(in the rows, 128 means zero)
Each row is followed by its group and then its class within the group.
[113 131 127 146 127  84  88 113 122 120 114 106 143 100 142 110 179  94
 129 107 135 126 163 123  79 130 115 131 135 141 152 110 129 124 138 137
 105  99 128 182 130 118 114 126 110 153] => bomo B
[103 126 144 159 128 102 133 114 109 114 114 114 138 105 126 138 150 143
 135 141 130 117 130 100  61 138 110 150 136 129 131 123 122 108 120 108
  70 122 117 127 147 112 176 111 103 146] => Zape U
[111 131 136 154 135 106 124 110 119 127 142 113 137  90 119 129 156 128
 118 136 138 121 155 106  67 129 111 152 135 127 138 125 123 121 116 126
  58 107 119 150 134 117 170 122  97 146] => Zape E
[112 133 128 148 129  88  94 107 128 125 110 151 141 104 129 102 180 102
 110 115 133 139 157  97  89 130 109 126 127 145 143 118 135 138 125 138
 112  93 138 173 127 116 107 130 102 143] => bomo B
[113 126 138 162 138 133 149 120 127 131 115 110 139 109 120 149 123 169
 132 146 129 130 129 106  87 128 131 161 130 111 123 127 133 138 133 126
  82 141 121 115 136 118 171 125 112 121] => Medut Q
[111 129 143 149 134  86 102 106 119 113 113 124 134  92 122 109 179 100
 117 112 131 129 161 126  88 120 113 131 137 144 143 122 126 129 131 131
 110 114 119 164 129 116 132 125  97 154] => bomo B
[103 131 132 173 132 117 137 122 116 127 115 105 128 109 125 150 151 155
 133 140 135 118 149 102  69 126 119 152 121 122 118 129 122 110 119  97
  69 103 117 120 144 117 170 126  80 140] => Zape U
[115 143 131 158 123  75  85 112 135 116 110 121 142  98 125 102 193  86
 123 111 126 133 170 110  71 140 108 141 131 144 157 121 132 117 132 133
 100  96 128 170 128 121 123 126  94 152] => bomo B
[111 138 134 153 123  91 106 113 120 114 102 126 143  94 130 112 184 104
 120 115 138 130 160 112  71 146 109 151 152 142 156 117 124 118 129 129
  97 103 121 157 140 120 139 125  97 153] => bomo Y
[112 131 136 156 130  92  98 109 121 112 110 123 133 102 126 137 188  88
 124 128 127  88 159 106  75 133 115 138 142 146 151 119 135 140 135 140
  97  97 126 170 131 119 127 122 104 160] => bomo B
[126 112 109 129 141 153 114 102 135 151 138 126 156 131 115 124 121 159
 178 170 158 121  85 122 135 140 132 182 155 107 131 126 175 127 125 128
  67 119 141 103 138 164 144 134 118 121] => sozi T
[109 124 129 145 141 134 159 127 115 129 121 112 134 107 117 141 136 161
 127 151 130 119 131 103  95 128 117 139 123 122 114 127 113 116 115 112
  82 133 127 110 144 116 181 123 108 129] => Medut Q
[113 111 130  93 133 126  80 100 114 144 137 114 158  86 110 132 138 153
 170 171 156 123  84 107 100 142 124 171 149 116 128 113 161 120 127 135
  45 120 139 114 154 137 162 134  90 115] => sozi T
[129 133 107 140 131 119  84 100 135 148 118 118 162 129 123 125 146 144
 155 143 146 117 110 136 111 139 129 176 154 124 142 122 175 118 134 130
  63 111 142 123 134 131 132 133  98 128] => sozi C
[101 118 145 146 141 140 144 120 116 136 134 110 132 125 117 138 128 133
 142 154 119 110 121  92  86 131 124 149 127 118 120 124 118 121 121 123
  89 135 124 115 138 116 184 126 113 136] => Medut Q
[102 109 161 144 126 106 136 115  84 122 135 106 132  77 122 152 141 135
 142 132 143 118 132  88  75 130 109 132 113 128 122 131 122 113 111 128
  72 133 119 134 147 115 192 114 106 146] => Medut J
[126 114 128 138 128 101  96  99 132 125 124 131 134  95 128  99 176  98
 135 136 133 139 136 127  92 130 100 137 144 139 161 119 143 138 143 156
 104  99 126 167 140 121 118 124  94 150] => bomo B
[113 120 148 151 140 110 131 113 110 134 164 113 138  91 118 132 147 140
 135 143 131 122 132  96  75 128 120 133 125 122 129 128 126 115 125 116
  82 116 117 146 142 113 174 119  94 150] => Zape U
[115 128 116 138 144 137  90  96 157 150 128 105 160 106 115 111 142 135
 154 164 151 128 109 126 103 122 142 176 152 132 144 125 157 141 136 146
  75 103 149 129 121 134 133 137  88 124] => sozi C
[118 147 117 140 127 105 111 114 129 110 114 140 137 106 123 107 166 100
 117 123 124 132 160 129 103 123 111 119 141 146 141 116 126 140 146 128
 139 104 139 159 121 121 109 124 120 137] => bomo B
[ 99 128 135 135 128  74  81 103 118 115 116 127 145  85 126 103 194  83
 132 120 129 119 164 119  61 135 108 138 144 147 145 125 137 127 118 139
  99 103 121 178 132 123 130 120 103 155] => bomo B
[108 121 132 136 138 122 124 105 115 129 119 114 145  96 121 123 156 123
 125 149 131 123 142 122  79 121 119 155 134 131 142 123 129 130 121 134
  93 107 115 141 135 119 162 120 105 136] => Zape E
[119 131 120 158 125 103 100 112 136 120 108 126 146 112 127 109 184 109
 124 120 143 125 170 121  88 127 118 147 144 153 153  98 131 128 111 133
 115  99 133 151 124 129 121 126 100 144] => bomo Y
[102 123 147 152 138 117 105 111 118 123 108 115 135  95 116 114 156 137
 107 132 128 122 151 108  74 114 116 148 128 141 138 124 111 130 118 126
 102 110 119 137 157 121 157 118 102 149] => Zape E
[115 121 147 144 135 128 150 127 114 130 126  93 127 108 122 145 129 166
 134 148 125 119 120 107 100 129 126 146 129 145 118 127 117 112 111 112
  97 133 121 118 137 118 177 124 113 131] => Medut Q
[114 129 134 150 140 150 170 116 125 136 125 112 128 117 117 145 111 177
 134 159 132 128 133 105  98 114 114 170 123 112 119 130 118 116 110 110
  90 123 126  99 143 121 182 120 124 125] => Medut Q
[122 142 109 155 130  90  86 103 134 121 108 130 142 114 126 112 185 105
 132 122 138 118 171 125  76 123 104 153 147 143 141 114 142 127 137 133
 105  90 121 161 126 121 126 132  89 148] => bomo Y
[119 133 101 161 121  83  88 104 122 113 109 128 145 109 136 102 192 109
 121 107 140 123 165 126  82 134 116 149 149 145 145 133 136 124 141 134
 104 102 119 165 126 112 122 139  93 144] => bomo Y
[113 134 117 141 145 141 103  98 136 148 113 126 157 119 112 114 152 145
 158 153 148 115 114 125  99 136 120 173 156 121 151 114 150 130 134 142
  68  99 137 122 132 133 136 138  82 130] => sozi C
[125 134 107 139 135 127  98 105 133 142 126 131 148 128 115 114 126 145
 161 152 146 119 126 122 112 132 132 167 155 125 141 119 145 129 133 132
  72 110 136 125 127 112 126 141 102 124] => sozi C
[ 97 104 163 177 131  81 103  87  89 125 119 103 149  53 114 135 186 138
 159 147 143 109 135  80   4 137 106 171 131 138 142 109 138 101 120 116
   8  98 113 144 159 110 207 110  53 168] => Zape U
[120 126 142 153 138 130 128 106 123 130 119 119 137 111 126 128 140 152
 135 154 113 120 137 101  89 137 129 156 140 128 132 132 129 113 127 133
 100 111 130 148 130 106 155 127 110 132] => Zape E
[128 114 154 138 123 109 149 124  98 123 140 119 128 107 134 136 119 144
 139 129 132 125 114 101  96 129 120 133 123 120 113 132 127 110 118 103
  78 136 122 122 140 121 172 113 140 144] => Medut J
[123 131  92 136 121 136  97  94 139 152 114 127 162 131 119 117 130 141
 161 157 150 133 106 120 117 142 126 180 167 113 133 125 161 137 137 147
  76 103 143 119 125 126 125 131  95 115] => sozi C
[119 129 126 152 121 105 121 129  91 127 124 128 138 136 129 137 153 139
 128 116 123 107 133 115  98 132 122 141 129 133 134 127 128 106 101 116
 103 121 115 128 135 114 143 119 119 135] => Zape U
[113 142 121 157 150 110 112 113 131 126 106 128 150 106 128  89 166 112
 118 128 129 126 168 124  82 125 116 149 150 108 143 128 133 140 142 159
 111 100 126 153 125 124 121 121  93 142] => bomo Y

Each row is followed by its group and then its class within the group.
[128 127 132 140 132 145 107 111 131 126 159 127 137 139  65 117 139 155
  67 155 127 143 130 118 144 145 130 118  86 142 115 113 114 114 138 146
 111  76 130 105 147 138 130 142 141 189] => dib let
[166 122 123 139 143 155 146 111 129 121 146 127 142 134  87  93 126 149
  91 157 122 154 132 102 151 132 110 120  83 134  87 118 133 112 148 134
 113  89 106 119 133 118 138 132 180 204] => dib tage
[211 115 134 137 126 166 147 100 127 121 133 131 114 122 109 146 114 140
 142 104 127 180 114 127  98 128 126 131 116 122  96 117 157 112 142 134
  97 153 109  93 133 121 138 173  68  96] => lof togof
[138 130 140 143 114 167 112  68 136 116 123 137 113 118 148 101 128 162
 136 138 149 167 111 112 113 138 129 154  98 134 105 126 131 106 131 140
 114 136 145 150 159 139 122 121 145 150] => bivuk mori
[152 134 135 137 130 119 150 167 123 133 163 122 148 120  81 113 123 127
 143 156 125 184 115 121 107 140 112 113  83 140 115 133 126 105 150 124
 129 109  98 148 139 169 129  94 202 216] => lal lefi
[146 136 124 144 137 170 140 122 137 127 143 129 140 135  78  90 119 161
  83 156 140 149 136 103 153 133 109 123  97 144  94 116 131  91 167 152
 104  94 119 107 122 119 137 122 172 192] => dib tage
[152 139 133 138 126 111 146 185 106 124 160 127 154 119  32  91 133 137
 135 162 140 177 121 113  96 148 106 103  51 177 101 129 127 103 142 130
 127  94  85 157 138 202 126 112 233 218] => lal lefi
[208 124 133 132 119 153 131 111 135 124 119 126 114 125 140 130 116 143
 145 118 141 165 121 130  91 123 133 129 118 121 106 131 156 101 166 131
  90 167 125 106 134 132 130 146  91  97] => lof togof
[131 129 140 150  99 180 119  75 131 122 126 131 109 124 126 112 128 156
 141 125 144 169 119 115 133 142 127 167  99 142  99 135 128 113 105 139
 139 135 152 147 174 162 118 122 117 167] => bivuk padi
[132 123 129 147 130 171 116  85 149 112 140 145 129 124  68  93 120 153
  75 153 137 151 123 104 152 142 141 133  88 141  97 117 126 101 152 145
 104  94 134  97 140 113 123 116 140 208] => dib tage
[137 131 144 147 142 166 150 129 127 116 150 108 141 145  89 103 121 161
  84 156 130 158 138 102 148 142 117 133  92 133  84 116 132  99 153 146
  98  97 130 117 124 125 135 107 178 214] => dib tage
[108 136 135 141 100 170 101  93 132 118 129 138 114 126 137 103 134 152
 115 141 140 156 112 107 122 134 142 170  94 134 105 128 122 129 103 148
 120 111 157 146 160 142 122 114 159 162] => bivuk padi
[193 130 130 137 120 155 139 139 115 115 113 117 112 119 125 131 115 154
 154 111 138 169 114 123  85 142 120 129 114 117  85 132 156 116 165 135
  84 163  89 100 120 125 148 169  98  49] => lof rupit
[181 121 142 139 117 180 143 122 130 114 122 130  96 120 132 123 104 152
 138 110 133 179 121 127 104 123 118 127 110 132  94 128 150 105 176 149
  91 154 116  90 124 123 127 146  83  90] => lof rupit
[ 81 132 132 138 117 131 123 178 120 131 152 114 137 125 106 118 116 122
 110 156 131 182 138 122 128 135 126  96  96 135 111 124 114  98 145 145
 111  86 115 148 110 152 132  83 206 170] => lal ped
[128 113 134 152 102 188 139  75 136 109 117 125 109 121 168 103 106 158
 151 132 136 201 117  97 128 143 131 179 114 141  96 127 128  89 115 143
 119 151 169 157 160 141 121  72 130 181] => bivuk padi

Each row is followed by its group and then its class within the group.
[124 142 132 124 125 125 101 125 101 131 146 123  68 114 108 109 114 138
 129 129 110 135 136 131 124 133 143 116 121 118 127 131 128 128 132 131
 133 110 142 126 125 137 128 160 186 117] => tonif D
[111 140 126 125 128 141  99 114 119 128 122 110  39 131  93 135 139 147
 130 111 103 135 137 152 112 132 161 128 127 127 137 108 136 129 170 134
 120 105 133 145 122 124 115 114 177 111] => tonif D
[129 135 124  79 112 142 121 119 116 143 157 108  36 130 149  75 127 122
 141 128 140 175 134  74 141 128 107 137 137 133 112 128 129 136 136 137
  95 123 121 130 118 136 145 156 107 130] => masof H
[115 135 123 107 131 117 109 101 132 131 129  95 108 113  95 118 115 163
 125 123 102 127 140 183 116 125 106 154 106 131 115 129 150 123 127 128
 119 110 118 121 139 127 128 165 134 107] => rer N
[103 176 133 132 130 167 122 113 110 111 139  98  52 121  84 135 146 152
 129 111 119 141 115 115  96 130 129 119 115 118 149  99 130 122 133 138
 108  86 133 138 122 131 117 120 192 125] => tonif D
[140 139 133 148 136 100 156 155 131 130 136 144 190 115 137 134 113 114
 122 138 148 111 125 137 149 138 113 122 116 121 107 158 126 134  91 122
 146 129 139 123 133 128 138 160 133 140] => Nunid V
[149 122 118 155 132  96 171 145 139 144 144 145 145 116 152 107 113 129
 131 139 143 125 120 127 148 138 106 131  97 105 112 174 116 127 104 117
 147 156 134 111 134 133 148 200  95 125] => Nunid S
